Here is a tiny trained network, its code and every weight. The questions are about switching its units off for an input and a class, where a switched-off unit gives its printed mean instead of its output.

import numpy as np


def w(rows, s, z=0):
    codes = np.array(rows[::2]) - 128.0
    scale = np.full(codes.shape[1], s)
    scale[-1] = z or s
    return codes * scale


def norm(h):
    return h / np.sqrt((h * h).mean(-1, keepdims=True) + 1e-5)


def f(y):
    return y / 2 * (1 + np.tanh(0.7978845608 * (y + 0.044715 * y**3)))


def log_softmax(a):
    a = a - a.max(-1, keepdims=True)
    return a - np.log(np.exp(a).sum(-1, keepdims=True))


def net(x, mask):
    res = np.array(x, float).reshape(1, 8) / 4 @ E
    u = 0
    for l in range(2):
        y = f(norm(res) @ A[l][:, :-1].T + A[l][:, -1])
        res = res + np.where(mask[u : u + 14], y, B[l][:, -1]) @ B[l][:, :-1]
        u += 14
    return log_softmax(norm(res)[-1] @ U[:, :-1].T + U[:, -1])


A, B = {}, {}
E = w([
[132,134,131,133,160,220,133,125,55,127],'x0',
[127,126,124,128,131,128,126,127,129,127],'x1',
[130,133,132,132,126,120,124,16,132,135],'x2',
[129,124,129,127,129,129,123,128,131,130],'x3',
[129,130,129,130,128,128,129,129,128,126],'x4',
[4,125,137,126,123,127,126,131,124,130],'x5',
[128,125,124,125,132,128,123,129,128,128],'x6',
[128,126,125,129,128,129,127,128,128,128],'x7',
],0.0049)
A[0] = w([
[237,135,110,126,113,64,131,139,190,116,93],'L0N0',
[90,88,100,95,143,141,157,208,139,133,17],'L0N1',
[136,108,143,121,104,50,115,255,169,137,107],'L0N2',
[238,99,116,115,118,134,142,73,139,134,8],'L0N3',
[125,129,120,154,138,55,109,87,165,108,25],'L0N4',
[122,102,105,126,141,125,81,131,122,136,144],'L0N5',
[135,139,127,117,133,148,147,127,150,145,114],'L0N6',
[119,129,128,115,150,140,130,119,126,85,80],'L0N7',
[236,93,135,128,141,185,116,131,115,169,10],'L0N8',
[84,115,141,135,132,63,92,141,165,170,26],'L0N9',
[120,97,105,81,155,147,85,121,131,129,101],'L0N10',
[122,128,117,123,128,119,81,129,116,132,145],'L0N11',
[130,151,104,158,168,185,122,252,104,105,20],'L0N12',
[234,128,115,131,140,114,129,225,117,126,62],'L0N13',
],0.0055,0.0011)
B[0] = w([
[51,85,168,137,170,170,64,155,74,234,249],'L0N0',
[168,161,146,188,127,94,157,201,97,132,168],'L0N1',
[86,218,52,198,178,216,145,79,84,69,253],'L0N2',
[126,216,149,190,128,92,109,216,91,157,215],'L0N3',
[119,85,180,104,90,68,131,149,150,157,175],'L0N4',
[128,157,149,121,120,138,167,129,121,154,131],'L0N5',
[128,102,152,133,158,116,109,120,117,91,127],'L0N6',
[126,122,113,163,70,172,61,127,153,128,125],'L0N7',
[165,183,131,139,62,59,185,84,142,37,204],'L0N8',
[204,166,126,144,66,109,203,101,171,131,177],'L0N9',
[135,134,130,175,73,163,104,118,134,141,128],'L0N10',
[130,134,136,147,112,136,152,131,139,149,131],'L0N11',
[121,109,214,85,36,47,109,140,147,189,213],'L0N12',
[122,22,115,57,118,208,144,2,195,124,229],'L0N13',
],0.0066,0.0043)
A[1] = w([
[134,84,76,79,145,66,150,82,240,105,27],'L1N0',
[115,88,144,113,152,132,81,254,101,163,56],'L1N1',
[137,76,123,68,134,114,99,122,135,185,114],'L1N2',
[185,166,102,157,148,137,155,93,149,117,98],'L1N3',
[138,154,24,146,180,134,176,203,148,72,16],'L1N4',
[113,137,151,134,91,99,126,114,142,147,169],'L1N5',
[161,83,121,130,251,42,55,193,120,187,7],'L1N6',
[156,146,139,108,117,81,134,174,129,121,127],'L1N7',
[148,189,102,181,166,117,153,146,123,67,45],'L1N8',
[218,36,127,31,113,137,142,147,167,58,9],'L1N9',
[174,165,117,156,132,185,104,151,98,153,114],'L1N10',
[85,93,93,98,185,185,79,81,90,100,60],'L1N11',
[212,171,69,120,204,93,69,129,85,23,15],'L1N12',
[117,62,46,120,233,250,105,102,178,147,11],'L1N13',
],0.0068,0.0013)
B[1] = w([
[143,66,113,69,237,95,183,214,130,95,168],'L1N0',
[136,55,131,87,113,150,50,206,89,151,178],'L1N1',
[61,212,107,171,94,121,156,141,101,59,159],'L1N2',
[28,82,166,136,118,114,86,189,80,118,169],'L1N3',
[112,250,94,115,49,203,141,182,197,109,154],'L1N4',
[193,87,66,111,200,170,122,170,135,98,202],'L1N5',
[255,253,69,185,141,91,57,114,244,157,165],'L1N6',
[14,89,98,107,164,214,74,55,149,154,146],'L1N7',
[121,172,113,130,122,136,114,108,92,9,184],'L1N8',
[154,197,157,24,47,111,113,23,235,146,150],'L1N9',
[84,66,78,114,167,63,144,89,179,85,172],'L1N10',
[164,147,113,200,109,172,182,110,155,177,219],'L1N11',
[150,47,175,145,196,47,63,68,7,76,160],'L1N12',
[147,62,149,206,163,189,246,73,46,217,254],'L1N13',
],0.0079,0.0041)
U = w([
[133,102,124,216,145,209,211,62,93,206,248],'0',
[205,199,95,178,161,65,16,160,194,199,116],'1',
[57,252,76,150,85,162,149,190,147,21,97],'2',
[130,59,91,51,227,54,202,193,189,83,103],'3',
[171,140,177,8,36,126,131,58,205,117,123],'4',
[128,105,159,164,167,53,51,67,11,15,73],'5',
[78,49,164,82,91,164,44,254,63,171,78],'6',
],0.0083,0.0015)

Each question gives the input, the list of numbers given to net, and the class t.
The units are the neurons (one row each of A and B). Each row of codes is followed by its name. A weight is (code - 128) times the scale printed after its matrix; where a second scale follows, it is the last column's (A, B and U).
mask holds one flag per neuron, layer by layer. A switched-off neuron (its flag False) gives its mean, the last column of its row in B, instead of its output. The means were averaged over made-up inputs and are rounded, as every weight is.
A unit's drop is (log p(t) with every unit on - log p(t) with that unit switched off) / (log p(t) with every unit on - log p(t) with every unit switched off).
The circuit of an input: a set's keep is (log p(t) with only the set's units on - log p(t) with every unit switched off) / (log p(t) with every unit on - log p(t) with every unit switched off). Starting from the 12 units with the biggest drops (on a tie, the unit counted first), units are removed one at a time, each time the one whose removal leaves the highest keep (on an exact tie, the one counted first), for as long as the keep stays at least 0.8.
circuit, biggest first: the units of the circuit, biggest drop first
unit that matters most: the unit with the biggest drop
top k neurons: the k neurons with the biggest drops, biggest first
top k neurons in layer l: the k neurons of layer l with the biggest drops, biggest first
drop when u is switched off: that unit's drop, to one decimal
input [-5,4,1,-2,5,-2,7,7], class 1: top 4 neurons => L0N0, L1N6, L0N4, L0N13
input [2,-4,-1,1,5,-7,-2,0], class 4: unit that matters most => L0N13
input [-7,5,2,6,-2,-6,-2,0], class 1: top 2 neurons => L0N0, L1N6
input [1,-7,-3,-5,8,7,5,-5], class 6: circuit, biggest first => L0N8, L1N1
input [-8,-3,4,-4,-6,-7,5,8], class 1: circuit, biggest first => L1N6, L0N0
input [-5,1,1,7,1,-5,-1,4], class 1: circuit, biggest first => L0N0, L1N6
input [-5,5,-7,-4,1,1,-1,3], class 2: top 2 neurons => L0N2, L0N1
input [7,-1,1,8,6,-1,4,1], class 5: top 3 neurons in layer 0 => L0N13, L0N4, L0N0
input [5,0,2,2,7,-7,-1,3], class 5: top 2 neurons in layer 0 => L0N3, L0N8
input [3,-5,3,-5,-6,-8,-5,6], class 5: top 2 neurons => L0N8, L0N3
input [-1,0,8,0,5,2,3,8], class 3: top 2 neurons in layer 0 => L0N0, L0N2
input [2,-7,4,-1,6,0,4,-1], class 5: top 2 neurons => L0N0, L0N13
input [-2,0,-8,-5,3,2,-1,-8], class 2: top 2 neurons in layer 0 => L0N2, L0N1
input [-7,-3,7,-8,-5,1,6,3], class 3: circuit, biggest first => L1N0
input [3,8,-8,-8,1,-4,-8,3], class 4: top 2 neurons => L0N12, L0N13
input [-3,-8,1,-5,-4,-2,7,3], class 1: top 2 neurons in layer 0 => L0N3, L0N4
input [0,2,-7,7,5,4,-1,-2], class 2: top 3 neurons => L0N2, L0N0, L0N4
input [-1,0,-8,1,5,6,3,-5], class 2: top 2 neurons => L0N2, L0N0
input [-8,-4,-2,5,3,1,1,5], class 2: top 3 neurons => L0N2, L0N13, L0N9
input [-8,4,6,-5,-4,8,-4,-4], class 3: unit that matters most => L1N0
input [-4,-7,0,8,-3,3,7,-7], class 2: top 2 neurons => L0N2, L0N13
input [-1,3,7,-7,-8,1,-6,7], class 3: top 2 neurons => L0N0, L0N2
input [2,2,3,-4,-1,-8,-8,-3], class 5: top 2 neurons => L0N8, L0N3
input [-7,2,1,-1,-4,1,-6,-6], class 3: drop when L0N9 is switched off => 1.5
input [-5,3,-6,0,-3,2,8,0], class 2: drop when L0N2 is switched off => 2.1
input [-7,0,-6,6,-4,-7,1,-7], class 0: drop when L0N13 is switched off => 0.1
input [8,-3,0,-4,-4,-8,1,3], class 4: drop when L0N2 is switched off => 0.9
input [2,-7,3,-3,-7,-3,2,8], class 5: top neuron => L1N12
